[ -8  10  -9  -5 -18  16  -6 -20  21 -25 -28  13   0 -13  29  -5  10] : nj Mf
[ -9   7   0   1   2  21 -15 -13  31 -10 -23   0   2   3  18 -12  15] : rm zs
[  5   9  -2   5   4   8   1 -13  28 -18 -14   0   4  -4  18  -4   1] : nj Mf
[ -3   7  -5  -4 -16   8 -15 -34  52 -31 -29  21  11   2  13  -7   8] : sj zs
[-14   0  -7   7  13  18  -4 -11  20 -41 -30   4  15   7  12   1   8] : rm zs
[ -6   7   4  -2  -5   3  -2  -9   1 -21 -13  -7   8  -7  20  -3   8] : sj Mf
[ -8   5   1 -16 -10  17  -6 -25  46 -33 -21   3  17  -1  34  -5   0] : sj zs
[  5  15   9  -2  -3  27  -5 -10  21 -20 -36   6  14  -2  22   0   8] : rm zs
[ -5   7  15   3  -4  19  23 -18  24 -35 -23   4  -1  -9  18   4  -5] : nj zs
[ -1  -1   1  -3   3  22 -13 -11   2  28 -40   0   7   2   9  -7  13] : rm zs
[  3  10   2   6 -13  18  -9 -19  21 -18 -25   3  -1  -4  36  -3  16] : nj Mf
[ -1   2 -29   5  -5  17  -7 -14  19 -25 -22  11  -5   3  12   2   4] : nj zs
[-10  32  -6   3  -8  18 -13 -10  17 -24   0  29   6   2  13  -7  18] : fg Mf
[ -4   9 -10  -3   1  27   4 -18  28 -25 -27  -5   2   1  17  -4  17] : fg zs
[-13  12 -18  -5   2  26   2 -14  24 -30 -29  -5   6  -4  25  -3   4] : sj zs
[-31   3  13  15  13  19  -4  -7  22 -19 -25  -6  46   5  17   2  18] : rm zs
[  2 -11  -4   5   2   4  -6  -4   6 -19 -18   1  11  -4  16  -1   5] : rm Mf
[-19   3  -1 -15  -1  14 -19  -6  15 -10 -25 -14  30   5   9 -11   4] : rm Mf
[-10   2  -1   1   9  -1  -2  -6   4  -6 -14  -4  10   1  11  -4  10] : nj Mf
[ -5  -8  -7   4 -21  18  -3   0  35 -28 -27   9   2   9  18  -3   8] : sj zs
[ -1  11  -6   4  -2  13 -12 -12  30 -18 -10  -5  17   0  19  -9  21] : rm Mf
[ -5   3  -4  -1  -4  12 -14 -13  17 -21 -31  22  -5   3  17  -5  12] : rm zs
[ -9  24  16   3   8  23 -13 -15  11 -27 -34   3  17   7  15   2  12] : rm zs
[ -7  -3  -8   1  -4  27  -2 -42  -3 -11 -15   0   6   2  15  -4   4] : nj Mf
[ -8  17  -5  10  -8   8 -10 -17  33 -38 -47   3  11   2  32 -30   6] : rm zs
[-12  -5  -7   6  -3  14   0 -20  24 -14 -10   7   9  -2  26   4  16] : sj Mf
[ -6  -3  -5  -3 -19  34   8 -25  38 -19 -36  15  -5  -2  27  -3  -3] : nj zs
[-4 -3  0  5  3 -3 -2  4  9 -6 -6 -2 -2 -2 11  6 -6] : nj Mf
[-12  -2   2   5   3  16 -14 -14  17 -21 -29   1  -7  -9   7  -4  14] : rm zs

[  1 -15  -4 -13  -8  -6  -1 -11 -10   8  -4   4   1  12  -3   3  -2] : S Jf
[  4  -6   0   3  -1  -2  -2  -3 -11   2   0  -1   2   2  -6 -10  -1] : T Jf
[ 1 -7 -6 -4 -3 -5  1 -8 -2  4 -1  1  0 -2 -3 -2 -4] : V bp
[  0  -8  -3   6  -1  -1   0  -2 -10   5   4   3  -4  11  -6  -2  -1] : P Jf
[ -1   1  -4  -3   2  -3  -4 -13  -5   4  11   1  -4 -11  -7   1   5] : S Jf
[  1  -3  -5   2   1 -13  -2  -6  10  11  -2  -2   0  12  -1  -3   3] : S bp
[  0  -6  -7   0  -1  -8  -2 -10   0   8   3   0   0   4  -3  -2  -1] : S Jf
[  3 -14  -8  -3  -4  -8  -6  -8 -10   9   0   3   2   8  -2  -8  -1] : S Jf
[  1  -3  -5  17   4  -5  -5  -1  -6   9  12   1  -3   4  -4 -10  -3] : P bp
[  1 -17  -8 -10 -10  -9  -1  -9 -10   6   3   3   0   4  -4   1  -5] : V Jf
[ -1 -12  -7   9   3  -7  -2  -8 -16   2  13   5   0  -2 -13  -9 -12] : P bp
[ -2  -9 -10   2   2  -9  -6 -14   2  15  -1   0   2  10   0  -8  -2] : S bp

[  0   2   5  -2   0   2 -13   0 -14   5  -6   2  15  -8   1  16   4] : X A
[ -9  -2   5   4   2   0 -10  -1 -12   3  -7   5   7  -5   2  20  11] : Z U
[ 11   0   0   3   2  -8 -13   0 -10  -9  -8   0  18 -12   5  -3   3] : X W
[ 10   2   0   0  -3  10 -13  -1 -11   9   3   1  15   4   7   6   4] : X A
[ -6  -2   3  12   0  -6 -14  -3 -14   8 -11  -1  14  -9  14   3   7] : X F
[ -4   0  -2   3  -1  -6 -12   1 -12   6  -8  -1  12  -1  10  11   3] : Z F
[  7   4  -3  12  -1   1 -14  -1 -14  14  -6   2  21  -6   2   8   6] : X A
[  4   1   3   9  -1   4 -14  -1  -5   4  -1  -2  18  -4   3  -1   4] : X A
[  0   2  -1  -1   2 -22  -5   2  -3 -12 -11  -6  11 -13  -4   2  -2] : X W
[  4   0  -1   4  -2   7 -11  -2  -6   6  -4  -1  19 -13   2   4   2] : X A
[  9  -3  -1   1  -2 -13  -8   3 -11  -4 -14  -2  17 -10   4  -3   1] : X W
[ -3   3   3 -15  -3   6  -5   4 -15   2  -7   5   2  17   2  27   9] : Z A
[ 1  0  3 -3 -1 10 -8  1 -9  3 -4  1 15 -6  2 13  8] : X A
[ -1  -6   1 -13  -6  10  -4   2 -20   3 -12   3  17 -11   5  21  12] : Z A
[ -4  -3   5  11  -1   0 -12  -3  -7  -2   3   0   9  -8   2   1   4] : X U
[  6   4  -1   0  -8  14 -12  -1 -16   9   5   0  20   0   5   6   0] : Z A
[-10  -5   4   9   0   1  -8   0  -4  -2  -6  -1  12 -15   8   2   9] : X F
[  6   4   8   4   4 -11  -6  -7 -19  -1   0   3   7   9   3   1  12] : X U
[  5   3   6   9  -3   5 -12  -3 -12   0   0  -1  14   6   3   6   3] : X A
[ -3  -9   0  14  -4   0 -18  -2  -9   6 -11  -5  16 -19  19   2   4] : X W
[  4   1   2   4  -3  -7 -11   3 -12  -5  -7  -4  15 -12   5   0   5] : X W
[ 10   2   6   3  -5   5  -7   3 -17   1  -2   3  20  -4   2   2   3] : X A
[ 10  -5   0   0   1  -1  -7  -4 -11  -4  -4  -1  24 -22   8  -1   4] : X W
[  3  -5   2   3  -4  10 -15  -3  -9   3  -5   0  19 -12   7   8   5] : X A
[  8  -3   3  -7  -3   2 -12  -1 -18   4  -9  -3  20 -10  11  11   4] : Z W
[ 11   3   4   2   0   1  -4  -5  -7  -5   4   0  18 -13  -9   1   3] : X U
[  6  -3  -1   7  -4   1 -15   1  -5   1  -9  -4  18 -11  12  -3   2] : X W
[ -4   2   3   6   1 -12  -5   2  -2   0  -2  -1   0   1   1   1  -1] : X U
[ -4   8   1   8   2 -14 -20   0  -7   3  -7  -2  11   3   0  11   3] : X U
[  4   3   4   7   4 -12  -7  -3 -11  -6   2   2   8  -3   2  -4   3] : X U
[  7  -6  -2  -1   0  -1 -22  -1  -8  -4 -12   0  21 -19   9  10   8] : X W
[  0   3   4  15  -1   7 -13   3  -9   2   0  -3   6  11   5   4   0] : X A
[ 2  2  4  9 -4  6 -9  0 -9  3 -3  0 21 -8  5  4  7] : X A
[ -4  -8   1  11  -1   0 -20  -1  -9   2 -11  -3  16 -17  13   0   6] : X F
[  7   0  -1   4   1  -6 -18   1 -15   2  -7  -1  28 -24   8  10   7] : X U
[  3   5   5  -3  -1   0 -12   2 -24   3  -7  -1  11  11   1  16   6] : Z A
[ -6  -1   4  10  -6   2 -17   0 -21  13 -16  -1  13  -1  21  12   7] : Z F

[ 10   7  -3   0   1   5   3   3  -3   2   2   3  -1 -16   1  -2   2] : (8) [10]
[ 10   9  -3   3  -5   3   1   3   7   1   0   6  -2 -18   7 -15   4] : (8) [7]
[  4   7  -5   9  -4   3  -3   0  -8   1  -4   2  -4 -15  -2 -13   3] : (9) [10]
[ 8  9  3 -4 -1  4  0  0 -5  2 -1  3  1 -7  7 -4  2] : (8) [7]
[  3  15  -7   0  -7   1   5  -2  -4   6   1   7   0 -24 -10  -8   1] : (8) [10]
[ -2   6  -4   7   3   1   2  -7  -6   1   1   1  -3 -11  -2  -2  -6] : (9) [10]
[  6   7  -6   5   3  -3   1   3  -8   2   0   9  -4   1   3 -11  -1] : (9) [10]
[ -1   5  -1  -4  -9   5   7   0  -2   1   0   1  -1 -16   3   5   2] : (8) [4]
[ 19   8   4   3  -5  -2  -3  -5   0   1   0  12  -2   3   0 -11   6] : (9) [7]
[ -5  10 -10   1  -6   7   5   5  -1   4   1  -4   9 -21  -3  19   2] : (8) [4]
[ -4   8  -3   5  -5   6   8  -1  -2   1  -2  -1  -5 -15   4  -2   3] : (10) [10]
[ -1   1  -4  12   0  -1  -1  -1 -11  -1  -1  -1  -5  -9  -1   0   0] : (9) [13]

[-2 -3  2  6 -3  0  0 -1 -3  1 -3  4  7  9  4  3  3] : (44) <36>
[-5 13  3 14  2  1  0  0 -4  5  5 20  7 -2  4  9  1] : (44) <36>
[-1  7  5  9  2  1  1 -2 -4  2  0 10  0  2 -3  5  1] : (44) <39>
[ 4  6  7 10  6  4  1  9  0  3 11 13  7  0  5  3 -3] : (44) <42>
[-2  8  3  2  1  1  6 -3 -3  4 -2  6  8 -5 -2 -6 -1] : (45) <39>
[ 1  5 10  9  3  2  5  3 -3 -2  7 14  1  6  5  1 -2] : (44) <36>
[ 0  8 -1  0  0  3  0 -7 -1  3 -2 -2 -4 -8 -4 -2  0] : (45) <39>
[ -5   7   4  -4  -1   9   2 -10  -3   0  -1  -1   2  -5  -6  -9  -1] : (45) <39>
[  0   8  12   1  -7  -5   2  -5  -9   2  -4  -3   4 -11  -2  -3   1] : (45) <39>
[ 3  5  1  9 -4 -1 -4  7  3  2  8 11  2  0  3  1 -3] : (44) <36>
[ -3  17   7  15 -10   7   6  -6  -1  -3  15  12   1   3   0   5   3] : (44) <39>
[-4  2 -3 11  1  0  0  4  0 -1  5 14  3 12 10  2  2] : (44) <36>
[ 2  4  6 10  1 10  2 -5 -3  1  4  9 -2  3  1  9  2] : (44) <39>
[-2  4  9 12  0  5 -1  0 -2  2  7 18  0 -2 -1  2  0] : (44) <39>
[-1 -1  4 -3  4 -1  1  4 -1  2  4  2  7 -4  0 -8 -4] : (45) <37>
[ -3  -4   3  -3   2   4  -1   1   1   2   2   3   2   2  -6 -14  -2] : (45) <37>
[-2  7  6  8 -3  2 -3 -1 -4  4 -1  9  1 -4  0  6  1] : (44) <39>
[-5  6 -5 11  0 -2  1  6  1 -2  8 16  6  7  7  2  2] : (44) <36>
[ 7 -6  7  8  2 10  0  1  2  2  8  4  4  3  6 -4 -1] : (44) <37>
[-3  4 -2  5 -5 -4 -5 -5 -5  0 -5  3 -2 -1  1  5  3] : (45) <36>
[ -5   5  11   5 -12   2  -1 -10  -6   4  -4   0   0  -7  -2  -1   2] : (45) <39>
[ 1 -3 -1 11 -1 -3  2  5  6 -4  6  7  4  7 12  2  1] : (44) <36>
[  3   0   9  -3   2   2   4   3   5   1   2   0   2   1  -1 -12  -1] : (44) <37>
[ 0  6  0 11 -4 -2  3  2 -1 -2  5 10  0  5  2  2  1] : (44) <36>
[ -7   1   4  -1  -2   7  -2  -6  -3   4  -1   3   1  -1  -6 -11  -3] : (45) <39>
[-1  1  5  6  7  4  0  4 -3  5  3 12  2 -1  0  3 -1] : (44) <42>
[-3  5  2 13  2  1  1  3 -2  2  9 20  1  6  5  6  5] : (44) <36>
[  1  -1   2   0   1   4   3   3   4   0  11   2   5   0   0 -13  -4] : (44) <37>
[ 2  9 11  8 -6 -2  3  5 -1  1  5  9 -1 -1  0  4  1] : (44) <39>
[-7  2  7 -2 -2  3  3 -1 -2  0  1  3  1  4 -3 -8  0] : (45) <39>
[-3  9 -2 15 -9 -6  2  1 -2 -3  9 13  8  6 12  2  2] : (44) <36>
[-8  1  1  4 -5 -1  0  0 -3  1 -2  6  5  5  2 -7  0] : (45) <36>
[ 6  9  3 10  0  7  5 -6 -3 -2  7  6  0 -4  4  9  2] : (44) <39>
[-5 -1  7  0  1  5  3 -1 -3  2 -1  6 -1  4 -3 -9 -2] : (45) <42>
[ 3  2  7  4 -7  7  3  1  4 -2 10  0 -1  4  4  3 -1] : (44) <39>
[-4  4  4  1  4  2  0 -4 -2  4  0  5  3 -6 -3 -1 -2] : (45) <39>
[-1 -5  4  2  7  6  4 -1 -1  2  1  4  0  4  1 -2  0] : (44) <42>
[ -2  -4   5  -6   5   2   3   7   1   4   1   0   2   1  -3 -18  -5] : (45) <37>

[  0  -1  19 -10  -2  -1  -1   2   1  -1 -11   1  -1   3   8  -5  -3] : (25) H
[-3 -5  1  1 -3 -2  3  0 -6 -2  1 -1  5  0 -2 -7 -3] : (25) G
[-5 -1 13 -5  3 -3  2  1  4  1 -5  1 -1 -4  9 -1 -3] : (25) H
[ 2 -1 -3  5  0 -1 -2 -2 -8 -1  5 -1  0 -2 -8 -4 -2] : (25) G
[  6  -2  19 -13   1  -5   5   2   2  -5  -8   0   0   2  14  -4  -6] : (25) H
[-5 -3  3  2  1  1 -8 -1 -5 -5  1  0 -1 -2 -9 -7  0] : (25) G
[ 0  1 11  2  1 -1 -6 -2  0 -3  0  0  2  2 -7 -6 -1] : (25) G
[ -2   0   5  -7   1  -1  -4   6   0  -2 -11   1  -1  -4  17  -8   4] : (25) L
[ -5  -5   2   3  -2   1  -2  -2  -7  -2   4  -2  -1  -1 -13  -4  -2] : (25) G
[ 1  2  6 -7 -2 -2  4  5  8  1 -8  1 -2 -1 13 -2 -1] : (25) L
[-2 -3  7 -3 -5 -5  3  0  6 -1  1 31 -2 -1  7  3  0] : (25) H
[-4 -3  4  1 -1 -2 -6 -4 -5 -1  1  0  0 -1 -9 -2 -3] : (25) G
[ -4  -4  12  -1   1  -4  -2  -3  -9  -2   0  -1   3  -1 -12  -3  -1] : (25) G
[ -1  -7   8  -1   0  -3  -1  -2 -14  -1   5   4   2  -2   0  -6  -3] : (25) G
[-3 -9 -5  3  0 -3  0  4 -9 -3  5  0  0  0  2 -8 -2] : (25) G

[-7 -4  6  7 -8 -3  0 -5 -2  2  0  4 -8  2 -3  5  6] : jb C
[  8   2  -3   6   3   5   3  -1  -5  -9 -14   5  -4   6  -1  -3  -7] : Sd K
[  3  -6  -4  -7  29  -4 -11   7  14  14  -4   2   1 -11   7 -10  -8] : gd E
[ -1 -10   1   2  13  -8  -4   1   7  10 -14   8  -9   1   1  -3  -6] : jb E
[  2  -5  -2   6  10   2   6   4  -1  -1  -5  10  -8   3   1 -10  -6] : Sd E
[ 10   5  -3   6  -4  11   7  -1  -9  -6  -4   7 -18  -1  -1   0  -5] : Sd C
[ 22   8  -6   4  12   4  -6   4   0  -2  -8   1 -12  -8   3   1 -10] : gd C
[ 2 -8 -2 -3  6  4 -8 -4  6 -3 -8  4  0  6  1  5 -7] : jb K
[ 14   1  -1   3  -7   4  -4  -4  -3   1   3  -1 -14  -3   4   3   1] : fm C
[  1  -1   2   4  -9  -2   2  -3   2   2  -6   4 -13   3   2   3   4] : jb C
[ 0 -1 -2 -3  1  6  8  3 -4 -6 -7  6 -2  2 -5 -2 -6] : Sd E
[  7  -7  -1   2  11   8  -5  -5   1   5   6   6 -21  -8   2  -1 -12] : fm E
[  1  -1  -5   3   0   3   9   1 -11  -7  -3   9   1   4   0  -5  -3] : Sd E
[-14  -6   6  -6   2 -10   1  -1   6   9   0   3   6  -3   2  -6  11] : jb E
[ 9  4 -2  3  4 -5 -3  4  2  3  4 -5 -3 -4  1 -2  2] : gd C
[ -8  -3  -1   1   9  -1   7   4   1   5   5   6  -3  -5   1 -15   2] : Sd E
[-7 -4 -1  4 -1  3  7  3 -5 -1  5  4 -1  6 -2 -8  0] : Sd E
[  7 -10   0   4   0   4  -1  -5  -1  -2  -7   6  -3   9   2   0  -6] : jb K
[ 21  -5  -7  -1  -2  20  -2  -9  -7  -7  -3   7  -9   1   0   3 -13] : fm E
[ -6  -4   2   3   5   1   5   4   2   1   1   2 -13  -3  -1  -4  -2] : Sd C
[  3 -10  -4   2  12   8  -6  -2  -4   2   5   0 -10  -5  -2  -1 -12] : fm K
[-6 -6  3  1 -6  3 -2 -5 -3  6  0  7  0  5  2  1  6] : jb E
[ 6 -3  3 -2 -5  3  2 -3  0  3  5 -5 -8  0  0  0 -1] : fm C
[-8  0 -1  0 -8 -3 -2 -5  0  2 -1 10 -2  1  2  0  5] : jb E
[ 1 -1  2  1 -8 -3  3 -4  0  1 -4  2 -7  1  1  2  3] : jb C
[ 23   8 -11   3   1  14  -8  -3  -6  -9  -4   9   3  -3   5   1  -9] : gd E
[-8 -1 -2  4  4  5  8  4 -6 -6 -2  8  3  7 -1 -9 -3] : Sd K
[ 8 -6  2 -7  3  2 -2 -1  1  8  8 -1 -9 -7  1 -1  3] : fm E
[ 21   9  -9  10   3   5  27  -1  -6  -9  -6   4 -10  -2   3   2  -9] : gd C
[  9  -3  -1  -2   6   7   0   0   0   4  -1   4 -19  -7  -3  -1  -7] : fm E
[  4   0  -1  -1 -10   6  -1  -6  -4  -1   8  -2  -9  -4  -2   6   2] : fm C
[  6 -12   0  -1   5   6  -1  -4   2   3   2  -3  -7   5  -1  -1  -8] : fm K
[  9 -13  -4   5   7   7  -5  -5  -1   0   4   3 -13   5   5  -1 -13] : fm K
[  6 -13  -2   1   8   7  -5  -5   1   1   2  -2 -11   4  -2   3 -15] : fm K
[  8   3  -5   7   1   6   0  -5  -6  -7  -6  14 -12   0   1  -3  -6] : Sd K
[ -4  -6   0  -2  10  -3   7   8   4   3  -5 -11   7   3   0  -7  -2] : Sd M
[ -1  -4  -4   1  23  -4  -7   5   6   3   1  -3  -1  -3   2  -5 -10] : gd E
[ 0 -8 -1 -3 15 -4 -6  0  9  8 -8 16 -2  2  9 -8 -7] : jb E
[-14 -11  -2   6  10   9  -6  -4   2   4  15   0  -2  -3  -4   0  -8] : fm E
[  0 -14  -7  -1   5  11   7   2  -5  -2  -1  15   6   8   2 -14  -5] : Sd M
[-6 -8  2 -4  1 -5 -4 -1  5  9 -1  1  9  1  2  2  4] : jb E
[  4  -8   3  -2  12  -1  -3   1   7  10   5  -6 -14  -7   0   1  -8] : fm E
[  0   5  -6   5  15   3  -6   2  -1  -2   3  -1  -1  -1  -1  -1 -11] : gd E
[-12  -7   3  -1   1  -4  -2  -4   7   8  -2   8   4   0   3  -3   7] : jb E

[ 2  8  3  2  1  4 15  2  5  8 -1  2 10 -1  2 -1  0] : (69) (71)
[ 1  5  3  3 -1  2 10  1  4 21  2  1  9 -2  1 -3  0] : (69) (71)
[ 1  5  0  0  1  0  9  0  4 12 -3  2  6  1  1 -1  0] : (69) (71)
[ -4  -2  -1   0  -6   6   7   4   1 -15  -7   1   9   1   2  -2   0] : (67) (71)
[ 4  1  2  3  0  3 10  0  3 -6 -5  5  8  0  0  0  0] : (69) (71)
[ 4  7  2  2  2  2 10 -1  4  9 -1  1  4 -1  1  0 -1] : (69) (71)
[ 2  5  3  3 -2  3 10  0  3  4  0  4 10 -1  0 -1  1] : (69) (71)
[ 2  4  2  2  0 -2  4  0  2 23  1  2  4 -2  1 -1 -1] : (69) (70)
[ 3 -4  4  1 -4 -1 -3 -4  1 22  4  6  4 -4 -1 -1 -1] : (69) (70)
